Below are the code and all the weights of a small trained network. Each question names an input and a target symbol and asks about switching units off, where a switched-off unit gives its printed mean instead of its output.

import numpy as np


def w(rows, s, z=0):
    codes = np.array(rows[::2]) - 128.0
    scale = np.full(codes.shape[1], s)
    scale[-1] = z or s
    return codes * scale


def f(y):
    return y / 2 * (1 + np.tanh(0.7978845608 * (y + 0.044715 * y**3)))


def softmax(a):
    e = np.exp(a - a.max(-1, keepdims=True))
    return e / e.sum(-1, keepdims=True)


def log_softmax(a):
    a = a - a.max(-1, keepdims=True)
    return a - np.log(np.exp(a).sum(-1, keepdims=True))


def net(x, mask):
    ids = ['αβγδεζηθλμξπφψω'.index(c) for c in x.split()]
    T = len(ids)
    res = E[ids] + P[:T]
    q, k, v = (res @ M[0].T for M in (Q, K, V))
    z = softmax(np.where(np.tri(T) > 0, q @ k.T / 4**0.5, -1e9)) @ v
    res = res + np.where(mask[0], z, O[0][:, -1]) @ O[0][:, :-1]
    y = f(res @ A[0][:, :-1].T + A[0][:, -1])
    res = res + np.where(mask[1:9], y, B[0][:, -1]) @ B[0][:, :-1]
    return log_softmax(res[-1] @ U[:, :-1].T + U[:, -1])


Q, K, V, O, A, B = {}, {}, {}, {}, {}, {}
E = w([
[115,133,57,166,125,79,196],'α',
[162,163,200,142,87,141,187],'β',
[97,194,143,113,123,94,134],'γ',
[147,108,65,180,143,73,100],'δ',
[96,185,204,71,110,185,105],'ε',
[156,97,142,203,141,71,166],'ζ',
[152,93,116,113,67,204,207],'η',
[150,58,66,125,107,166,95],'θ',
[99,140,74,98,107,136,128],'λ',
[202,87,143,125,105,142,94],'μ',
[111,122,123,142,105,124,248],'ξ',
[187,133,54,218,83,131,144],'π',
[100,109,151,66,162,112,65],'φ',
[209,76,153,183,80,179,144],'ψ',
[131,110,176,146,145,109,100],'ω',
],0.014)
P = w([
[196,192,107,133,254,182,148],'0',
[82,223,97,202,163,213,108],'1',
[239,33,141,29,127,50,177],'2',
[102,42,137,127,141,77,172],'3',
[53,214,81,217,138,218,108],'4',
[209,118,112,25,63,60,139],'5',
[91,47,132,141,105,72,155],'6',
[64,213,77,217,147,216,102],'7',
[207,182,104,21,72,62,98],'8',
[77,76,129,152,68,83,127],'9',
],0.0099)
Q[0] = w([
[80,200,87,139,156,202,75],'H1',
[67,104,141,133,106,71,178],'H1',
[111,7,148,56,97,70,173],'H1',
[150,161,118,183,187,206,138],'H1',
],0.012)
K[0] = w([
[167,137,96,65,244,144,144],'H1',
[107,87,132,94,87,43,128],'H1',
[42,66,156,136,22,98,94],'H1',
[184,100,142,129,222,174,179],'H1',
],0.011)
V[0] = w([
[227,78,164,218,79,141,167],'H1',
[74,113,3,153,87,165,234],'H1',
[145,70,45,175,191,38,14],'H1',
[75,174,167,229,150,4,197],'H1',
],0.011)
O[0] = w([
[248,144,176,179,54,181,83,143],'H1',
[149,123,35,82,148,213,213,184],'H1',
[130,111,49,122,180,114,2,2],'H1',
[184,193,159,176,243,95,175,121],'H1',
],0.012,0.0027)
A[0] = w([
[80,113,226,57,133,126,134,138],'N1',
[216,102,120,2,114,23,184,112],'N2',
[148,109,102,110,58,22,171,233],'N3',
[79,129,132,161,93,114,47,187],'N4',
[50,129,119,161,193,141,107,255],'N5',
[72,207,167,215,121,124,99,92],'N6',
[224,170,123,197,29,146,146,149],'N7',
[130,186,146,254,136,179,157,103],'N8',
],0.0087,0.0052)
B[0] = w([
[153,208,64,181,76,128,100,211],'N1',
[146,100,114,47,243,64,88,202],'N2',
[175,214,96,109,111,138,118,205],'N3',
[254,58,104,94,42,110,167,175],'N4',
[14,74,91,238,112,127,103,185],'N5',
[176,92,209,170,151,69,160,179],'N6',
[27,159,182,48,88,101,90,247],'N7',
[140,156,171,120,183,197,125,203],'N8',
],0.0074,0.013)
U = w([
[184,204,40,214,174,203,183,75],'α',
[98,145,204,139,158,112,159,28],'β',
[31,142,147,194,203,98,150,180],'γ',
[162,177,46,225,149,139,53,101],'δ',
[149,161,94,209,82,124,207,253],'ε',
[189,187,152,197,195,150,90,34],'ζ',
[81,86,132,101,109,171,206,57],'η',
[188,78,61,149,92,187,165,111],'θ',
[13,108,61,134,152,157,162,160],'λ',
[204,96,133,30,128,29,115,151],'μ',
[161,137,134,150,157,195,228,63],'ξ',
[148,254,55,103,145,154,60,182],'π',
[30,77,137,127,133,54,83,90],'φ',
[64,93,185,112,135,128,75,57],'ψ',
[204,64,170,190,148,99,150,175],'ω',
],0.0058,0.0059)

Each question gives the input, a string of symbols that net reads in full, and the target symbol t.
The units are the heads (4 rows each of Q, K, V and O) and the neurons (one row each of A and B). Each row of codes is followed by its name. A weight is (code - 128) times the scale printed after its matrix; where a second scale follows, it is the last column's (O, A, B and U).
mask holds one flag per unit, heads first, then neurons. A switched-off unit (its flag False) gives its mean, the last column of its rows in O or B, instead of its output. The means were averaged over made-up inputs and are rounded, as every weight is.
A unit's drop is (log p(t) with every unit on - log p(t) with that unit switched off) / (log p(t) with every unit on - log p(t) with every unit switched off).
The circuit of an input: a set's keep is (log p(t) with only the set's units on - log p(t) with every unit switched off) / (log p(t) with every unit on - log p(t) with every unit switched off). Starting from all 9 units, units are removed one at a time, each time the one whose removal leaves the highest keep (on an exact tie, the one counted first), for as long as the keep stays at least 0.8.
units of the circuit, in order: the units of the circuit, biggest drop first
unit that matters most: the unit with the biggest drop
k most important neurons: the k neurons with the biggest drops, biggest first
input α β γ δ ε π, target μ: unit that matters most => N2
input ε α φ δ λ μ ε ε μ β, target β: units of the circuit, in order => (H1, N7, N8)
input γ ε ω π φ π θ, target θ: units of the circuit, in order => (H1, N2, N4)
input μ ω λ ε π ε ζ π, target μ: units of the circuit, in order => (H1, N4, N7)
input ζ ε β γ ω α ε ε, target ζ: units of the circuit, in order => (H1, N6)
input θ μ γ ε ξ, target θ: units of the circuit, in order => (H1, N4)
input δ ψ ξ θ η, target δ: units of the circuit, in order => (H1, N5)
input δ α ε β β ξ ζ ε, target δ: units of the circuit, in order => (H1, N5)
input π π γ π ε ε ε, target ε: units of the circuit, in order => (H1, N1, N7)
input ω ε λ ε ζ, target ω: 2 most important neurons => (N4, N6)
input ξ θ ζ γ μ, target ξ: units of the circuit, in order => (H1, N1)
input γ ε ε α ε, target γ: units of the circuit, in order => (H1, N5)
input ψ ε λ α α ω λ γ, target ψ: units of the circuit, in order => (N7, H1)
input μ ε ε π, target π: 3 most important neurons => (N7, N6, N5)
input ε ε π μ ε π γ, target γ: 3 most important neurons => (N4, N1, N5)
input θ π λ β φ, target θ: 2 most important neurons => (N4, N7)
input γ θ ζ π α π β ψ ζ, target π: 2 most important neurons => (N6, N7)
input ω β ε γ θ, target ω: 2 most important neurons => (N4, N6)
input ω ε ε, target π: unit that matters most => N1
input δ γ η δ π, target δ: most important neuron => (N5)
input θ γ ω λ ε θ θ ω φ η, target η: 2 most important neurons => (N7, N1)
